Each row of numbers stands for one thing and depends on some of the facts below. Use the named rows to name the rest.

Some things and their rows:
[ 24   0 -40  -4  15  19  13  12  -5  20  -5  -8 -20   4  52 -33 -12  52
 -10  16  15 -11  -2 -15   5  31   7  37 -35   8  12] : j572
[ 16   2 -26 -10  12  12   2   9   4  18  13  -5 -18  -3  46 -29  -8  46
  -8  11  -2  -7 -12  -7  -4  30  18  31 -29   2   7] : j461
[ -3  -6 -18 -18  16 -14  23   2  25   0   6  -1  -2  -3  19  18 -26  20
  -9 -21   0  39  18 -49 -14  -4 -20 -23 -28  32  28] : j22
[  2   7  23 -23   4 -21  29  -4 -15   3 -15   2  -6  -9 -10   5   1  28
 -10  29 -44  25   9  -7  19 -51 -43 -28 -29 -22  22] : j534
[-15  23  17 -20   4  -6 -39 -11  21  23   7 -14 -15  -9  44 -25 -16  36
   9  12 -17 -23 -26 -19  -3  18 -11   4 -14 -17  13] : j545
[-10  -3  15 -28  15 -38  20   8  18 -27  38 -13   9 -11  -1  -1  -9  30
 -13 -10 -33  42   0  16 -17  -5 -10 -36 -10  -5   9] : j332
[ 19  -2 -43 -20  -6  -7  43   2  15 -11  -1 -14  11 -11  -3  10 -10  28
 -22  -4   9  39  33 -33 -20 -13 -14 -19 -36  33  30] : j885
[-28 -35 -47  -6 -11 -28  32  19   4  33   3 -10  34  31   7 -15 -30  21
 -19   2 -13  -8   5 -47 -12 -26 -17 -24 -17  30  36] : j913
[ -5   5  11 -50 -52 -20  15  18   7  -1  52  -6  52  -1 -41 -17  15  -8
   3   5 -35  17 -10  19 -21 -31  50 -12  -2  23  12] : j235
[ 29  19  23 -24  21   5   7  -1 -23  -5 -11   4 -14 -24  23 -27  23  45
 -19  54 -41 -20  20  21  17 -19   0  19 -29 -33 -14] : j874
[-17 -20   3 -19   7 -24  18  17  15   7  53  14   3   9   5  -3  -8  15
   0 -24 -32  40 -13   5 -11   2  27  -5 -11  15   8] : j401
[ -7   4   9 -50 -51 -19  18  18   7  -2  53  -6  53  -1 -40 -15  14  -8
   3   8 -37  20  -8  18 -22 -33  49 -14  -1  23  11] : j642
[  8  -9 -45 -18   0 -20  43   4  23   0 -11 -19   8  -3   1   7 -11  38
 -45 -17   6  41  17 -53 -28 -11 -14 -22 -49  48  24] : j421
[  7  -2 -25 -13  10  -2   2  11  11  23   6 -13  -8   1  36 -38   0  51
 -31   4  -6 -19 -15 -17 -13  26  27  28 -34  17  -8] : j621
[-10  24   4 -20  22 -10 -46 -20  30   9   6  -1  -6 -13  59 -11 -13  28
   2   1 -22 -20  -4 -19 -10  17 -10   9  -8 -12  15] : j87
[  6 -20 -16  13  33 -20  36  35   0  23  -9  19 -26  25   5 -21 -18  14
   5 -30  30   4  14   0  14   0  -5  34  -2  20  17] : j682
[  5 -26 -32   0  22 -16  46  26  -2  11   5   2  -6  20  16  -8 -23  29
  -9 -12   8  25  11 -16   1   0 -13   3 -19  22  24] : j274
[ 15   5 -24  -9  12  12   0   8   2  17  10  -5 -16   0  47 -31  -8  48
  -8  10   0  -7 -11  -6  -2  31  19  34 -31   2   7] : j237
[ 13  17  31 -44 -22 -27  34  14 -30 -15  -9  -6  43  -9 -42 -10  27   1
 -16  47 -51   6  24  25  10 -76 -11 -23  -7 -13  11] : j565
[ 11  14 -25 -14 -19  17  -8  -5   8  31   2 -13 -12  -2  35 -31  -9  40
   5  19   2 -15 -20 -23   0  18   7  24 -31   2  23] : j733
[ 23  13 -36 -15 -26  27   5   2   0  25  -9 -18  -4  -6  22 -38  -8  44
  -1  35  19 -28   5 -25  -1   9  11  27 -33   9  23] : j338

Facts:
j108 λ:b ρ:375 χ:403 ξ:j700
j111 λ:b ρ:563 χ:468 ξ:j108
j120 λ:a ρ:503 χ:468 ξ:j486
j125 λ:a ρ:375 χ:664 ξ:j485
j142 λ:a ρ:503 χ:468 ξ:j347
j158 λ:b ρ:912 χ:312 ξ:j884
j166 λ:b ρ:912 χ:403 ξ:j559
j168 λ:a ρ:503 χ:902
j180 λ:a ρ:503 χ:403 ξ:j672
j19 λ:a ρ:375 χ:664 ξ:j64
j217 λ:a ρ:563 χ:403
j218 λ:c ρ:563 χ:902 ξ:j907
j22 λ:c ρ:912 χ:902 ξ:j534
j225 λ:a ρ:375 χ:403 ξ:j180
j234 λ:a ρ:503 χ:403
j235 λ:a ρ:620 χ:468 ξ:j317
j236 λ:c ρ:620 χ:403
j237 λ:b ρ:912 χ:403
j238 λ:b ρ:375 χ:312
j250 λ:a ρ:620 χ:312
j254 λ:b ρ:912 χ:902 ξ:j573
j264 λ:b ρ:620 χ:664
j268 λ:c ρ:912 χ:403
j274 λ:b ρ:503 χ:403 ξ:j254
j289 λ:c ρ:912 χ:468
j296 λ:a ρ:375 χ:312
j30 λ:a ρ:503 χ:664 ξ:j22
j304 λ:b ρ:503 χ:403 ξ:j332
j317 λ:b ρ:620 χ:403
j319 λ:a ρ:375 χ:312 ξ:j924
j32 λ:a ρ:503 χ:902 ξ:j631
j331 λ:a ρ:563 χ:312 ξ:j158
j332 λ:b ρ:375 χ:664 ξ:j885
j338 λ:a ρ:503 χ:664
j347 λ:b ρ:563 χ:664 ξ:j83
j353 λ:c ρ:503 χ:312 ξ:j85
j358 λ:b ρ:503 χ:468
j370 λ:a ρ:620 χ:312 ξ:j848
j371 λ:b ρ:375 χ:403
j374 λ:a ρ:375 χ:312 ξ:j125
j38 λ:a ρ:563 χ:403 ξ:j319
j387 λ:a ρ:503 χ:468 ξ:j38
j394 λ:a ρ:375 χ:664
j401 λ:b ρ:620 χ:403 ξ:j422
j413 λ:c ρ:503 χ:664 ξ:j614
j421 λ:c ρ:503 χ:312 ξ:j30
j422 λ:c ρ:503 χ:902 ξ:j274
j435 λ:a ρ:503 χ:403 ξ:j837
j439 λ:c ρ:503 χ:312 ξ:j19
j461 λ:b ρ:912 χ:403
j464 λ:c ρ:912 χ:403 ξ:j610
j465 λ:a ρ:912 χ:403 ξ:j682
j485 λ:c ρ:620 χ:403
j486 λ:a ρ:503 χ:403
j495 λ:b ρ:375 χ:902 ξ:j52
j508 λ:a ρ:503 χ:312 ξ:j413
j515 λ:b ρ:375 χ:664 ξ:j465
j52 λ:b ρ:620 χ:312 ξ:j439
j527 λ:a ρ:375 χ:403 ξ:j810
j534 λ:a ρ:563 χ:403 ξ:j745
j537 λ:a ρ:912 χ:468 ξ:j888
j545 λ:a ρ:375 χ:902
j546 λ:b ρ:563 χ:664 ξ:j120
j559 λ:b ρ:503 χ:312 ξ:j872
j563 λ:a ρ:375 χ:403 ξ:j304
j565 λ:a ρ:563 χ:468 ξ:j698
j566 λ:b ρ:503 χ:902 ξ:j629
j572 λ:b ρ:503 χ:403
j573 λ:b ρ:503 χ:403 ξ:j268
j582 λ:b ρ:620 χ:403
j590 λ:c ρ:503 χ:468 ξ:j527
j595 λ:a ρ:563 χ:403 ξ:j875
j596 λ:c ρ:912 χ:403 ξ:j111
j608 λ:c ρ:503 χ:403
j610 λ:a ρ:503 χ:403 ξ:j142
j614 λ:c ρ:503 χ:403 ξ:j250
j618 λ:b ρ:563 χ:312
j621 λ:b ρ:912 χ:312
j628 λ:c ρ:375 χ:403 ξ:j508
j629 λ:b ρ:375 χ:902 ξ:j545
j631 λ:c ρ:503 χ:403 ξ:j421
j64 λ:a ρ:503 χ:403 ξ:j237
j642 λ:a ρ:620 χ:468 ξ:j628
j653 λ:a ρ:563 χ:312 ξ:j370
j656 λ:a ρ:620 χ:312 ξ:j595
j659 λ:b ρ:503 χ:312
j663 λ:c ρ:912 χ:312 ξ:j656
j666 λ:a ρ:503 χ:468
j669 λ:a ρ:912 χ:312 ξ:j353
j67 λ:b ρ:375 χ:403 ξ:j87
j672 λ:a ρ:503 χ:312
j682 λ:b ρ:503 χ:403 ξ:j752
j691 λ:c ρ:503 χ:403 ξ:j842
j698 λ:c ρ:912 χ:403 ξ:j865
j700 λ:a ρ:912 χ:312 ξ:j874
j726 λ:b ρ:620 χ:902
j733 λ:a ρ:912 χ:403
j738 λ:b ρ:563 χ:902
j745 λ:b ρ:503 χ:403
j747 λ:a ρ:503 χ:902 ξ:j663
j752 λ:a ρ:620 χ:403 ξ:j653
j80 λ:c ρ:503 χ:403
j808 λ:b ρ:503 χ:403 ξ:j515
j810 λ:b ρ:503 χ:403 ξ:j913
j820 λ:c ρ:503 χ:902
j822 λ:c ρ:503 χ:902 ξ:j218
j826 λ:b ρ:503 χ:403 ξ:j747
j83 λ:b ρ:912 χ:312 ξ:j235
j837 λ:a ρ:503 χ:664 ξ:j896
j842 λ:b ρ:375 χ:664 ξ:j387
j848 λ:a ρ:503 χ:664 ξ:j546
j85 λ:c ρ:503 χ:468
j863 λ:b ρ:375 χ:664 ξ:j537
j865 λ:a ρ:503 χ:664 ξ:j80
j869 λ:a ρ:563 χ:312 ξ:j464
j87 λ:c ρ:375 χ:902
j872 λ:b ρ:620 χ:403
j874 λ:b ρ:563 χ:664
j875 λ:a ρ:620 χ:312
j884 λ:b ρ:620 χ:468 ξ:j669
j885 λ:c ρ:503 χ:664 ξ:j991
j888 λ:a ρ:503 χ:468 ξ:j822
j896 λ:c ρ:375 χ:468 ξ:j32
j907 λ:c ρ:563 χ:468 ξ:j963
j913 λ:a ρ:503 χ:312 ξ:j863
j924 λ:a ρ:563 χ:403 ξ:j738
j929 λ:c ρ:620 χ:902 ξ:j166
j95 λ:a ρ:375 χ:403
j963 λ:c ρ:563 χ:403 ξ:j67
j984 λ:a ρ:375 χ:902
j991 λ:a ρ:563 χ:403 ξ:j435
j996 λ:b ρ:563 χ:403

Which thing is each row?
No name comes twice in this set of rows, the named rows included.
[ 23  17  18 -16  32   0   4  -3 -22   4 -18   9 -22 -15  36 -23  14  47
 -18  42 -40  -9   6  14  23 -13 -11  21 -31 -37  -7]  j996
[ -6 -35 -45   0  23 -19  44  27  -7  12  15   4  15  28  28  -6 -32  27
  -9  -3  -7  16  12 -21   1  -6 -16  -9 -12  16  31]  j810
[ -3 -20 -47 -34 -40 -16  39  30 -19   3  20 -16  79  26  -7 -17 -16   2
  -6  34 -20 -10  22 -11 -11 -44   5 -28   3  26  41]  j888
[ 31  30 -30 -39 -30  11  -6   4   6  -6   7 -15  38 -16  13 -30  20  15
 -14  27  -3 -21  16   7 -20  -1  40  29 -16  19  10]  j289
[ 10  -3  42 -11  37 -36  30  21 -18  -5 -13  29 -15  -4 -23 -12  16  11
  -6  10 -31   3  36  33  29 -51 -16   7   2 -22  -7]  j546
[ -5 -23 -20  -5  20 -24  32  21   4   6  22   6  -3  14  15  -6 -19  25
  -6 -16  -7  28   1  -6  -2   1  -6  -4 -14  14  19]  j166
[ 19   1 -40 -31 -20 -15  35  22  -1 -13   5  -7  54   4 -12  -9   2  -1
 -17   8   2   8  39  -2 -17 -32   9  -4  -6  40  28]  j590
[  5 -13 -32 -11 -19  -6  36  16   3  15   1  -8   9   9  -8 -11 -18  23
   0   9  11   6  17 -24  -3 -18 -11  -5 -17  22  33]  j865
[ -9  26   4 -21  -9  -8 -34 -15  16  18  13 -13  -8 -10  34 -29 -10  37
   8  14 -23 -16 -32   0  -5  15  -7   7 -14 -23  22]  j95
[-10 -26  -6  -7  35 -23  31  25  10  10  16   6 -11  15  23  -1 -28  23
  -5 -19  -1  23   7 -24   0   2  -9  -8 -14  22  12]  j254
[ 16  17 -35 -12   0  13 -18 -10  16  16  -1   0  -9  -8  47 -20  -4  33
  -3   6   3 -13   2 -23  -9  19  11  33 -27   8  21]  j268
[ 21  -1 -45 -16   0  -6  47  -2  17  -7  -4 -15  -1  -7  11  18 -17  37
 -24  -9  12  57  19 -45 -18  -4 -26 -23 -47  34  38]  j631

The same things again, as new rows of numbers:
Some things and their rows:
[-24   4  -9  -7  14  -6   3 -14  15 -23   3   1   7 -19  -3   3  -1  -7
 -18 -13 -25  27 -29  11   9 -23   2] : j573
[-25   9 -11   1  13   2  27 -11  24 -20 -12  18   7  -3  -5   6  -3   5
  26  -8 -24  33 -33  -2   7 -23   6] : j85
[-22  -8   0 -10  18   1  -9 -12  15 -18  -9  -9   7 -20  -7   4  31 -11
 -13 -17 -25   3 -34  38   6 -23   3] : j166
[-25   0  -9  -1  38   2  27 -10  18 -25  26  16   8 -19  -7   8  -2 -10
  10  30 -17  27 -10   5   9 -18   3] : j907
[-24  -4 -14  -7  16  -8  10 -12  36   9  -9  -8   6  -4  -2  -2   2  41
 -10  26 -19  11 -23  -9   9 -23   6] : j984
[-22   0 -21   5  18   2  -6 -12  16 -21  -5  15   7 -16  -7   9  -3 -10
 -24 -17 -20   9 -31  -9   6 -22  12] : j353
[-26  -8   6 -11  34   2  -9  -8  23   7 -13  -8   7 -16  -8   4   9  -9
  15 -14 -24   4 -33  52  12  -6   2] : j642
[-23  -8  -9 -10  15   2  -5 -11  22  17 -13  -8   7  -9   1  11  41   3
  -5 -12 -24   3 -33  12   7 -23   3] : j726
[-17  -5  -5 -10  14   4  -7  -4  15 -17 -12  -9   7 -19  -7   2  31  -2
  13 -18 -24   4 -35  35  11 -10   4] : j465
[-10  -9 -23 -10  18   2 -10 -11  17  12 -11  -5   8   7  -7  19  10 -13
 -21 -16 -21   4 -34 -12  11 -18   3] : j250
[-24   6  -9  -7  13  -5  -2 -12  16 -22   3   0   6 -19  -4   2   0  -5
 -17 -12 -26  26 -30   7   9 -23   3] : j808
[-24   3  -7  -7  13  -7   1 -13  16 -22   4   0   8 -19  -4   3  -1  -7
 -19 -11 -26  26 -29  11   8 -22   3] : j826
[-20  13  -9 -10  15   3 -10 -13  15 -23  -3  -1   7 -18  -3  -1  12  19
  -1  -8 -26  24 -31  -6   5 -22  13] : j682
[-22  11 -18  -7  12  -7  29 -13  25 -26   2   6   7 -14  10   4  -2  18
 -16   8 -25  36  -1  -8   6 -22   2] : j996
[ -8  -8 -20  -8  22  -3  -8 -11  23 -23   6  -9   6 -19  -8  -1   1  16
 -23  12 -25   6 -35  -5  25 -22   7] : j515
[-25  -8  -2  -3  24  -8   1 -13  28 -20  13  -7   8 -20   0  -1   5  32
 -23  26 -22  10 -34  -6   8 -22   4] : j629
[-23  -2   3   0  15  -7  11   9  29 -24   0  -5   7 -17  -7  -2  -4 -10
 -25 -15 -26  34 -30  44  29 -22   2] : j435
[-10  -6 -11  -1  32  -7  13 -11  33 -25   9  -9   7 -20  -7  -2  -3  -2
 -25 -12 -26   8 -34  -7  35 -24   2] : j332
[-26   5 -12  -1  14  -4   4 -11  15 -23   3   1   8 -19  -7  -1  -2  -5
   0 -15 -24  23 -19   9   8 -23   6] : j614
[-12  -8 -18  -6  30  -6  -1 -11  25 -24   9  -8   7 -20  -8  -1  -2  -1
 -25  11 -24   5 -36  -7  32 -23   3] : j842
[-19  -8  -2  -6  25  -8  -4 -11  20 -22  15  -8   8 -19  -3  -1   2  17
 -25  11 -24   6 -28  -8  15 -23   4] : j108

Which thing is each row?
No name comes twice in this set of rows, the named rows included.
[-25  -7  -5 -11  42   9  -9 -14  15  12 -10  -1  10 -18  -7  22   2  -8
   9  19 -12   3 -33  83  25  -8   4]  j537
[ -9  -6 -26  -9  17  -8  14 -12  33 -11 -13  -9   7  -4  -7  -2  -2  14
 -17  12 -22   9 -27  -7  38 -23   5]  j394
[-20  -6  -8  15  23  -8   7 -12  19 -23  -2   7   7 -11  -7   0  -2 -11
 -25 -14 -24  14 -35  -8  13 -22   8]  j421
[ -8  -7 -23  -6  20  -8  -5 -12  25 -14 -13  -3   7   4  -6   1  -2   7
 -25  17 -18   4 -26  -5  23 -22  11]  j296
[-25  -7  20  17  46  -7  22 -11  44 -21  12  -9   7  -9  -6   0  -2  11
  -9 -18 -25  16 -35  -7   9 -22   5]  j896
[-25   3 -20  -1  32  -3  31 -11  16 -25  36   5  12 -20  -7  14  -3  -9
 -11  24 -11  24   4   7   9 -20   3]  j218
[-26  -1   1  -4  23  -4   8 -11  33 -24  17  11   7 -19  10  -1  -2   5
  -5  23 -26  36 -30  -2   9 -21   4]  j111
[-15   4 -25  -3  14  -4  17 -10  20 -23  -6  20   8  -6   7  16  -3  -3
 -25   6 -25  18 -16  -9   8 -23   5]  j618
[-24  16 -22 -10  13  -8  21 -12  30 -22  -5   3   7  -9  -4   4  -3  20
  -8   4 -25  35   9  -8  12 -22   5]  j217
[-27  11  -3  -9  14  -1 -11 -10  28 -26 -11   9   7 -19  -6  -1  -4   5
  19   8 -25  30 -35  25  11 -13  13]  j120

The same things again, as new rows of numbers:
Known rows:
[  9  10   1   5  47 -17 -28 -13  13 -12   0 -10   8   6 -38] : j810
[  9   0  18   6  45  -5 -24 -17  20 -24   1 -13   6  11 -36] : j826
[  3  13   4  -6  34  -9 -32 -10  17 -15   3 -15  17  11 -33] : j80
[ 11  21  17  12  48  -3 -30  -4  44 -29   1 -16  11  13 -39] : j370
[ -2  19  13   3  47   3 -21 -39  29 -22   1  -8  17  34 -55] : j700
[ -1  -1   0 -10  29  -8 -26 -29  -6  -8   5 -15  10  18 -34] : j331
[ -6  -7  28  -6  33   8 -34  -2  20 -31  -1 -11  27  18 -40] : j30
[  5  12   5  -7  40  -8 -33 -10  15 -13  -2 -14  13   7 -37] : j848
[  9  16  -6  11  26 -17 -27 -11  17 -14  10 -10  12  17 -30] : j822
[  8   9  19   3  33   3 -29 -17  23 -19   2 -18   9  14 -33] : j691
[  0  21  13   4  48   3 -21 -38  29 -19  -1  -8  16  32 -56] : j465
[  9  -1  19   6  44  -4 -25 -16  19 -25   0 -13   8  11 -37] : j572
[  0  -7   3  -9  39 -10 -25 -29  -9  -6  -1  -9  11  12 -39] : j546
[  8  21   7  -5  57 -15 -29   2  35 -27  -4  -9  16   3 -42] : j264
[ 10   8  13  12  24  -4 -23 -15  24 -25  12 -13   8  23 -27] : j422
[ 11  14  20  10  54  -6 -26  -3  42 -34  -1 -11  12  10 -41] : j872
[  7  28   4   0  48 -13 -31   1  37 -24   0 -13  15   8 -39] : j752
[ -1  23  15   2  43   6 -21 -39  30 -19   1  -8  20  33 -54] : j698
[ -5  19  -1  -6  55 -13 -18 -34  23 -22   1  -2  22  27 -56] : j621
[ 14 -29  22   5  26  -5 -30  -6 -10 -16   4 -22  -4  -5 -13] : j108
[ 11   1  18   7  46  -6 -24 -17  19 -22   1 -13   5  10 -36] : j808

Rows to name:
No name comes twice in this set of rows, the named rows included.
[ 14 -13  -3  12   7 -18 -34   0 -12  -5  13 -19   1   2  -8]  j87
[ 17  22   8  -6  49 -16 -22   6  36 -27  -2   4  14   7 -43]  j884
[-12 -21  23  -7  22   8 -29 -21  -2 -24   4 -11  25  27 -39]  j534
[  4 -15  11  10  28  -8 -16 -33  -1 -21  12  -7   5  27 -32]  j738
[  1  -3  18   0  25  -3 -20 -10  25 -40  13 -11  15  27 -29]  j32
[ 14  14  14  17  47 -14 -19  -5  44 -40   9  -7   9  18 -36]  j726
[  7  31  -2  -2  42  -7 -18 -29  22  -7  -2   9  16  30 -61]  j537
[ 12  10  25 -23  37   5 -21 -25  28 -28   3 -24   1  10 -24]  j885
[ 16   0  21   2  38  -2 -19 -12  19 -22   0   1   5  13 -39]  j358
[  1  13   8  11  47  -7 -10 -38  30 -31   9   2  15  38 -53]  j254

